Below is a small trained network, with its code and all its weights. Each question gives an input and a target symbol and asks what happens when units are switched off, that is, made to give their printed mean instead of their output.

import numpy as np


def w(rows, s, z=0):
    codes = np.array(rows[::2]) - 128.0
    scale = np.full(codes.shape[1], s)
    scale[-1] = z or s
    return codes * scale


def norm(h):
    return h / np.sqrt((h * h).mean(-1, keepdims=True) + 1e-5)


def f(y):
    return y / 2 * (1 + np.tanh(0.7978845608 * (y + 0.044715 * y**3)))


def softmax(a):
    e = np.exp(a - a.max(-1, keepdims=True))
    return e / e.sum(-1, keepdims=True)


def log_softmax(a):
    a = a - a.max(-1, keepdims=True)
    return a - np.log(np.exp(a).sum(-1, keepdims=True))


def net(x, mask):
    ids = ['ηλξτψω'.index(c) for c in x.split()]
    T = len(ids)
    res = E[ids] + P[:T]
    r = norm(res)
    for j in range(2):
        rows = slice(4 * j, 4 * j + 4)
        q, k, v = (r @ M[0][rows].T for M in (Q, K, V))
        z = softmax(np.where(np.tri(T) > 0, q @ k.T / 4**0.5, -1e9)) @ v
        o = O[0][rows]
        res = res + np.where(mask[j], z, o[:, -1]) @ o[:, :-1]
    y = f(norm(res) @ A[0][:, :-1].T + A[0][:, -1])
    res = res + np.where(mask[2:10], y, B[0][:, -1]) @ B[0][:, :-1]
    return log_softmax(norm(res)[-1] @ U[:, :-1].T + U[:, -1])


Q, K, V, O, A, B = {}, {}, {}, {}, {}, {}
E = w([
[80,148,180,146,123,2],'η',
[143,191,63,39,157,63],'λ',
[18,112,104,82,117,156],'ξ',
[94,142,145,124,66,173],'τ',
[106,95,92,102,142,201],'ψ',
[59,133,107,165,145,152],'ω',
],0.006)
P = w([
[185,167,81,117,133,50],'0',
[145,178,190,186,93,199],'1',
[179,194,215,164,160,220],'2',
[128,235,168,114,138,194],'3',
[196,70,154,197,113,92],'4',
[178,101,85,155,87,28],'5',
[133,181,113,165,83,135],'6',
[254,77,123,160,137,26],'7',
],0.003)
Q[0] = w([
[84,98,51,59,127,106],'H1',
[237,76,218,202,92,123],'H1',
[226,4,164,198,106,94],'H1',
[106,52,70,101,165,80],'H1',
[159,215,194,79,63,110],'H2',
[151,37,103,144,47,78],'H2',
[58,211,105,161,81,213],'H2',
[101,231,218,148,220,216],'H2',
],0.0047)
K[0] = w([
[204,193,126,157,141,137],'H1',
[46,38,161,208,109,130],'H1',
[128,32,150,214,64,171],'H1',
[223,175,176,156,55,158],'H1',
[82,129,71,139,212,150],'H2',
[171,46,190,188,181,147],'H2',
[223,182,77,86,148,52],'H2',
[100,174,3,28,90,45],'H2',
],0.0052)
V[0] = w([
[124,137,65,30,125,162],'H1',
[110,243,120,107,151,100],'H1',
[72,106,77,33,140,192],'H1',
[153,126,144,233,81,222],'H1',
[167,165,129,122,15,172],'H2',
[78,95,66,162,167,182],'H2',
[138,176,23,213,192,159],'H2',
[253,136,70,87,177,206],'H2',
],0.0045)
O[0] = w([
[212,50,130,130,117,91,197],'H1',
[165,149,127,197,185,80,242],'H1',
[196,25,173,180,66,120,218],'H1',
[106,218,59,167,32,135,181],'H1',
[176,147,159,177,30,151,252],'H2',
[104,38,101,183,159,178,161],'H2',
[60,130,4,223,163,194,175],'H2',
[172,144,7,37,86,219,42],'H2',
],0.0043,0.0025)
A[0] = w([
[186,116,82,130,251,94,9],'N1',
[87,21,143,65,159,78,120],'N2',
[135,156,136,110,102,49,5],'N3',
[95,139,143,125,78,225,252],'N4',
[197,116,67,123,181,2,208],'N5',
[105,218,195,152,191,62,212],'N6',
[161,79,55,87,146,202,107],'N7',
[103,113,122,63,97,121,35],'N8',
],0.0049,0.0018)
B[0] = w([
[116,185,129,188,82,193,133],'N1',
[188,119,176,167,156,97,124],'N2',
[108,111,104,107,145,163,122],'N3',
[126,163,120,106,109,59,253],'N4',
[173,175,150,66,177,253,180],'N5',
[112,99,60,71,121,93,204],'N6',
[107,68,120,100,62,81,133],'N7',
[174,151,169,173,97,91,88],'N8',
],0.0056,0.0029)
U = w([
[105,156,168,47,176,28,3],'η',
[242,172,117,48,167,226,114],'λ',
[200,1,255,206,170,78,85],'ξ',
[170,225,187,128,9,71,222],'τ',
[177,17,15,84,55,170,17],'ψ',
[60,135,39,233,177,180,145],'ω',
],0.0048,0.0025)

Each question gives the input, a string of symbols that net reads in full, and the target symbol t.
The units are the heads (4 rows each of Q, K, V and O) and the neurons (one row each of A and B). Each row of codes is followed by its name. A weight is (code - 128) times the scale printed after its matrix; where a second scale follows, it is the last column's (O, A, B and U).
mask holds one flag per unit, heads first, then neurons. A switched-off unit (its flag False) gives its mean, the last column of its rows in O or B, instead of its output. The means were averaged over made-up inputs and are rounded, as every weight is.
A unit's drop is (log p(t) with every unit on - log p(t) with that unit switched off) / (log p(t) with every unit on - log p(t) with every unit switched off).
The circuit of an input: a set's keep is (log p(t) with only the set's units on - log p(t) with every unit switched off) / (log p(t) with every unit on - log p(t) with every unit switched off). Starting from all 10 units, units are removed one at a time, each time the one whose removal leaves the highest keep (on an exact tie, the one counted first), for as long as the keep stays at least 0.8.
circuit, biggest first: the units of the circuit, biggest drop first
unit that matters most: the unit with the biggest drop
heads that matter: for each layer, one digit per head in row order, 1 if its drop is at least 0.15 and else 0, layers parted by /
drop when u is switched off: that unit's drop, to one decimal
input ω ξ η λ τ ψ, target ξ: circuit, biggest first : [H2]
input ξ τ ξ ψ, target ξ: circuit, biggest first : [H1; H2]
input η λ ω τ λ ξ η, target η: circuit, biggest first : [N6; N5; H1]
input τ τ ω τ ω τ, target ω: heads that matter : 01
input ω ω ψ, target ω: heads that matter : 01
input λ τ λ η, target λ: heads that matter : 11
input η ψ η τ τ τ τ λ, target λ: heads that matter : 00
input η ω τ τ, target η: circuit, biggest first : [H2; N6; H1]
input ψ τ τ, target ψ: circuit, biggest first : [H2; N7]
input ψ τ ξ, target ψ: circuit, biggest first : [H2; H1]
input τ τ λ τ ξ ξ, target ξ: circuit, biggest first : [H1; N2]
input τ λ τ ω η, target η: heads that matter : 10
input ω λ τ ψ, target ψ: heads that matter : 11
input ψ λ λ ψ η, target λ: heads that matter : 01
input ξ τ ω τ, target ξ: circuit, biggest first : [H1; H2]
input τ ω ξ, target τ: circuit, biggest first : [H2]
input τ τ τ ψ, target τ: heads that matter : 00
input τ ω ω ω, target τ: heads that matter : 01
input λ λ ψ ω, target λ: heads that matter : 11
input τ τ τ ψ ψ, target τ: unit that matters most : H1
input η τ ξ, target η: drop when H1 is switched off : 0.1
input ω ω ω ω τ ξ τ, target ω: drop when H2 is switched off : 1.1
input ψ τ τ ω, target ψ: drop when H1 is switched off : 0.2
input ω λ ξ ψ, target ψ: drop when H2 is switched off : 1.4
